Here is a tiny trained network, its code and every weight. The questions are about switching its units off for an input and a class, where a switched-off unit gives its printed mean instead of its output.

import numpy as np


def w(rows, s, z=0):
    codes = np.array(rows[::2]) - 128.0
    scale = np.full(codes.shape[1], s)
    scale[-1] = z or s
    return codes * scale


def norm(h):
    return h / np.sqrt((h * h).mean(-1, keepdims=True) + 1e-5)


def f(y):
    return y / 2 * (1 + np.tanh(0.7978845608 * (y + 0.044715 * y**3)))


def log_softmax(a):
    a = a - a.max(-1, keepdims=True)
    return a - np.log(np.exp(a).sum(-1, keepdims=True))


def net(x, mask):
    res = np.array(x, float).reshape(1, 5) / 4 @ E
    u = 0
    for l in range(3):
        y = f(norm(res) @ A[l][:, :-1].T + A[l][:, -1])
        res = res + np.where(mask[u : u + 7], y, B[l][:, -1]) @ B[l][:, :-1]
        u += 7
    return log_softmax(norm(res)[-1] @ U[:, :-1].T + U[:, -1])


A, B = {}, {}
E = w([
[82,132,125],'x0',
[250,31,94],'x1',
[177,136,254],'x2',
[119,123,88],'x3',
[194,226,142],'x4',
],0.0051)
A[0] = w([
[100,119,2,153],'0.n1',
[246,248,100,181],'0.n2',
[182,193,101,193],'0.n3',
[87,65,54,171],'0.n4',
[193,13,111,4],'0.n5',
[60,154,101,166],'0.n6',
[141,124,18,155],'0.n7',
],0.0094,0.0034)
B[0] = w([
[2,92,77,215],'0.n1',
[55,187,202,254],'0.n2',
[52,133,197,192],'0.n3',
[45,109,84,198],'0.n4',
[164,91,103,182],'0.n5',
[99,126,136,180],'0.n6',
[57,122,186,197],'0.n7',
],0.0059,0.0056)
A[1] = w([
[159,130,239,136],'1.n1',
[160,211,148,145],'1.n2',
[123,15,173,142],'1.n3',
[89,110,203,164],'1.n4',
[193,175,114,63],'1.n5',
[7,115,135,251],'1.n6',
[192,200,204,153],'1.n7',
],0.011,0.0025)
B[1] = w([
[172,117,144,184],'1.n1',
[72,135,185,156],'1.n2',
[235,211,103,161],'1.n3',
[131,89,170,180],'1.n4',
[45,139,130,122],'1.n5',
[123,62,199,254],'1.n6',
[66,21,253,187],'1.n7',
],0.0059,0.01)
A[2] = w([
[145,174,100,1],'2.n1',
[133,255,57,222],'2.n2',
[170,16,66,111],'2.n3',
[105,162,113,50],'2.n4',
[126,158,29,134],'2.n5',
[215,124,19,120],'2.n6',
[66,80,213,185],'2.n7',
],0.0091,0.0031)
B[2] = w([
[26,137,41,111],'2.n1',
[84,27,147,116],'2.n2',
[202,180,132,155],'2.n3',
[106,138,97,116],'2.n4',
[60,106,196,124],'2.n5',
[128,72,216,140],'2.n6',
[157,69,253,254],'2.n7',
],0.0066,0.0093)
U = w([
[124,231,133,22],'0',
[67,62,61,153],'1',
[173,174,125,1],'2',
[151,80,253,218],'3',
[225,79,78,128],'4',
],0.017,0.0063)

Each question gives the input, the list of numbers given to net, and the class t.
The units are the neurons (one row each of A and B). Each row of codes is followed by its name. A weight is (code - 128) times the scale printed after its matrix; where a second scale follows, it is the last column's (A, B and U).
mask holds one flag per neuron, layer by layer. A switched-off neuron (its flag False) gives its mean, the last column of its row in B, instead of its output. The means were averaged over made-up inputs and are rounded, as every weight is.
A unit's drop is (log p(t) with every unit on - log p(t) with that unit switched off) / (log p(t) with every unit on - log p(t) with every unit switched off).
The circuit of an input: a set's keep is (log p(t) with only the set's units on - log p(t) with every unit switched off) / (log p(t) with every unit on - log p(t) with every unit switched off). Starting from the 12 units with the biggest drops (on a tie, the unit counted first), units are removed one at a time, each time the one whose removal leaves the highest keep (on an exact tie, the one counted first), for as long as the keep stays at least 0.8.
circuit, biggest first: the units of the circuit, biggest drop first
top k neurons: the k neurons with the biggest drops, biggest first
k most important neurons of layer l: the k neurons of layer l with the biggest drops, biggest first
drop of u: that unit's drop, to one decimal
input [-4,-1,-5,5,-1], class 1: top neuron -> [0.n1]
input [-5,6,-7,-6,-2], class 1: circuit, biggest first -> [0.n1; 0.n4; 1.n7]
input [-5,2,-6,-6,-1], class 1: circuit, biggest first -> [0.n1; 0.n4]
input [2,-1,-2,-2,-8], class 1: circuit, biggest first -> [0.n4; 1.n7; 0.n1]
input [8,-3,-4,3,4], class 1: top 3 neurons -> [0.n1; 1.n7; 1.n1]
input [-7,5,-7,4,-3], class 1: 2 most important neurons of layer 0 -> [0.n1; 0.n4]
input [-7,8,-7,0,-1], class 4: 2 most important neurons of layer 2 -> [2.n3; 2.n7]
input [-6,6,-4,-2,-4], class 4: top 2 neurons -> [2.n7; 2.n3]
input [-7,3,-4,-2,-5], class 4: 2 most important neurons of layer 0 -> [0.n2; 0.n5]
input [8,0,-8,8,7], class 1: top 2 neurons -> [0.n1; 1.n7]
input [7,8,0,4,-8], class 4: 2 most important neurons of layer 1 -> [1.n3; 1.n7]
input [-6,8,-2,1,-1], class 4: top 2 neurons -> [2.n7; 0.n5]
input [-2,5,1,2,-4], class 4: drop of 0.n5 -> 0.1
input [8,3,-3,7,-7], class 1: drop of 0.n5 -> 0.0
input [6,8,2,0,-6], class 4: top neuron -> [2.n7]
input [-7,4,0,-2,-4], class 4: drop of 0.n2 -> 0.1
input [-5,7,5,3,-4], class 4: drop of 2.n7 -> 0.2
